Below is a small trained network, with its code and all its weights. Each question gives an input and a target symbol and asks what happens when units are switched off, that is, made to give their printed mean instead of their output.

import numpy as np


def w(rows, s, z=0):
    codes = np.array(rows[::2]) - 128.0
    scale = np.full(codes.shape[1], s)
    scale[-1] = z or s
    return codes * scale


def f(y):
    return y / 2 * (1 + np.tanh(0.7978845608 * (y + 0.044715 * y**3)))


def softmax(a):
    e = np.exp(a - a.max(-1, keepdims=True))
    return e / e.sum(-1, keepdims=True)


def log_softmax(a):
    a = a - a.max(-1, keepdims=True)
    return a - np.log(np.exp(a).sum(-1, keepdims=True))


def net(x, mask):
    ids = ['αγζθλφω'.index(c) for c in x.split()]
    T = len(ids)
    res = E[ids] + P[:T]
    q, k, v = (res @ M[0].T for M in (Q, K, V))
    z = softmax(np.where(np.tri(T) > 0, q @ k.T / 2**0.5, -1e9)) @ v
    res = res + np.where(mask[0], z, O[0][:, -1]) @ O[0][:, :-1]
    y = f(res @ A[0][:, :-1].T + A[0][:, -1])
    res = res + np.where(mask[1:9], y, B[0][:, -1]) @ B[0][:, :-1]
    return log_softmax(res[-1] @ U[:, :-1].T + U[:, -1])


Q, K, V, O, A, B = {}, {}, {}, {}, {}, {}
E = w([
[163,122,201,123],'α',
[144,123,147,147],'γ',
[84,97,62,103],'ζ',
[105,88,95,75],'θ',
[119,157,160,183],'λ',
[26,145,9,173],'φ',
[88,170,86,206],'ω',
],0.012)
P = w([
[159,68,151,149],'0',
[55,150,37,181],'1',
[125,186,165,140],'2',
[141,139,18,152],'3',
[27,166,192,150],'4',
[126,211,165,127],'5',
[146,138,20,143],'6',
[37,165,200,124],'7',
[128,194,155,109],'8',
[141,138,5,140],'9',
],0.015)
Q[0] = w([
[199,182,22,155],'h0',
[8,122,212,90],'h0',
],0.012)
K[0] = w([
[120,28,158,176],'h0',
[145,252,148,38],'h0',
],0.013)
V[0] = w([
[139,161,251,156],'h0',
[46,197,69,254],'h0',
],0.0099)
O[0] = w([
[239,206,2,249,211],'h0',
[31,8,138,225,253],'h0',
],0.0092,0.005)
A[0] = w([
[98,166,60,132,132],'n0',
[14,135,204,107,159],'n1',
[254,194,117,52,2],'n2',
[93,236,147,95,164],'n3',
[62,224,79,162,148],'n4',
[111,51,41,136,127],'n5',
[138,178,185,205,124],'n6',
[200,102,80,157,163],'n7',
],0.0097,0.0088)
B[0] = w([
[163,157,175,123,192],'n0',
[182,157,9,72,200],'n1',
[1,175,253,78,152],'n2',
[110,92,181,41,154],'n3',
[124,138,162,67,250],'n4',
[100,144,183,204,198],'n5',
[121,72,160,86,189],'n6',
[196,164,101,203,188],'n7',
],0.0091,0.013)
U = w([
[235,146,156,114,122],'α',
[46,181,184,128,50],'γ',
[141,107,95,78,254],'ζ',
[54,87,195,32,109],'θ',
[85,113,191,220,119],'λ',
[192,121,2,182,123],'φ',
[65,51,113,161,93],'ω',
],0.01,0.0052)

Each question gives the input, a string of symbols that net reads in full, and the target symbol t.
The units are the heads (2 rows each of Q, K, V and O) and the neurons (one row each of A and B). Each row of codes is followed by its name. A weight is (code - 128) times the scale printed after its matrix; where a second scale follows, it is the last column's (O, A, B and U).
mask holds one flag per unit, heads first, then neurons. A switched-off unit (its flag False) gives its mean, the last column of its rows in O or B, instead of its output. The means were averaged over made-up inputs and are rounded, as every weight is.
A unit's drop is (log p(t) with every unit on - log p(t) with that unit switched off) / (log p(t) with every unit on - log p(t) with every unit switched off).
The circuit of an input: a set's keep is (log p(t) with only the set's units on - log p(t) with every unit switched off) / (log p(t) with every unit on - log p(t) with every unit switched off). Starting from all 9 units, units are removed one at a time, each time the one whose removal leaves the highest keep (on an exact tie, the one counted first), for as long as the keep stays at least 0.8.
units of the circuit, in order: the units of the circuit, biggest drop first
unit that matters most: the unit with the biggest drop
k most important neurons: the k neurons with the biggest drops, biggest first
drop of u: that unit's drop, to one decimal
input ω γ λ ζ ζ ω φ ω, target ω: units of the circuit, in order : [h0; n1]
input φ γ φ λ ζ ω α, target ω: units of the circuit, in order : [h0; n4]
input θ α λ ω α ω α, target θ: units of the circuit, in order : [h0; n2]
input γ ζ ζ φ λ ω γ, target α: most important neuron : [n7]
input γ θ ω ω γ λ γ λ ζ θ, target α: 2 most important neurons : [n7; n0]
input θ φ γ φ φ ω λ, target θ: units of the circuit, in order : [h0; n3]
input θ θ θ θ γ, target θ: 3 most important neurons : [n7; n3; n6]
input θ ω λ α θ α θ θ θ ω, target θ: 2 most important neurons : [n3; n2]
input α θ ζ λ φ, target ζ: units of the circuit, in order : [n1; h0]
input ω λ φ ζ α θ λ φ λ φ, target λ: units of the circuit, in order : [n5; n1]
input ζ ω φ θ ζ, target φ: units of the circuit, in order : [n1; h0]
input ζ γ λ ω ω ζ ω γ φ λ, target ζ: units of the circuit, in order : [h0; n2]
input ω λ θ γ, target λ: 2 most important neurons : [n1; n5]
input ζ θ λ λ λ θ ω, target ζ: units of the circuit, in order : [h0]
input φ θ λ ω λ λ θ ζ, target λ: units of the circuit, in order : [h0; n1]
input ζ λ θ γ, target ζ: units of the circuit, in order : [h0; n2]
input ω θ ζ γ ζ, target ζ: 2 most important neurons : [n1; n7]
input φ θ φ ω θ λ λ, target ω: 2 most important neurons : [n7; n5]
input ω θ λ λ ζ θ λ λ, target θ: 2 most important neurons : [n3; n7]
input λ θ ζ ζ ζ ζ α α, target ζ: unit that matters most : n1
input ω λ ω ζ θ ζ ζ, target λ: 2 most important neurons : [n5; n1]
input γ λ λ ζ λ γ ω, target α: units of the circuit, in order : [h0; n0; n4]
input λ λ ω λ γ θ λ φ, target θ: 3 most important neurons : [n3; n7; n4]
input λ ω φ ζ α, target φ: 2 most important neurons : [n1; n4]
input γ ζ θ γ, target α: drop of h0 : 1.6
input φ λ ω θ γ α θ ζ, target α: drop of h0 : 0.9
input θ α λ θ, target θ: drop of n2 : 0.2
input α λ λ θ, target γ: drop of h0 : 1.0
input α λ φ α θ, target φ: unit that matters most : n1
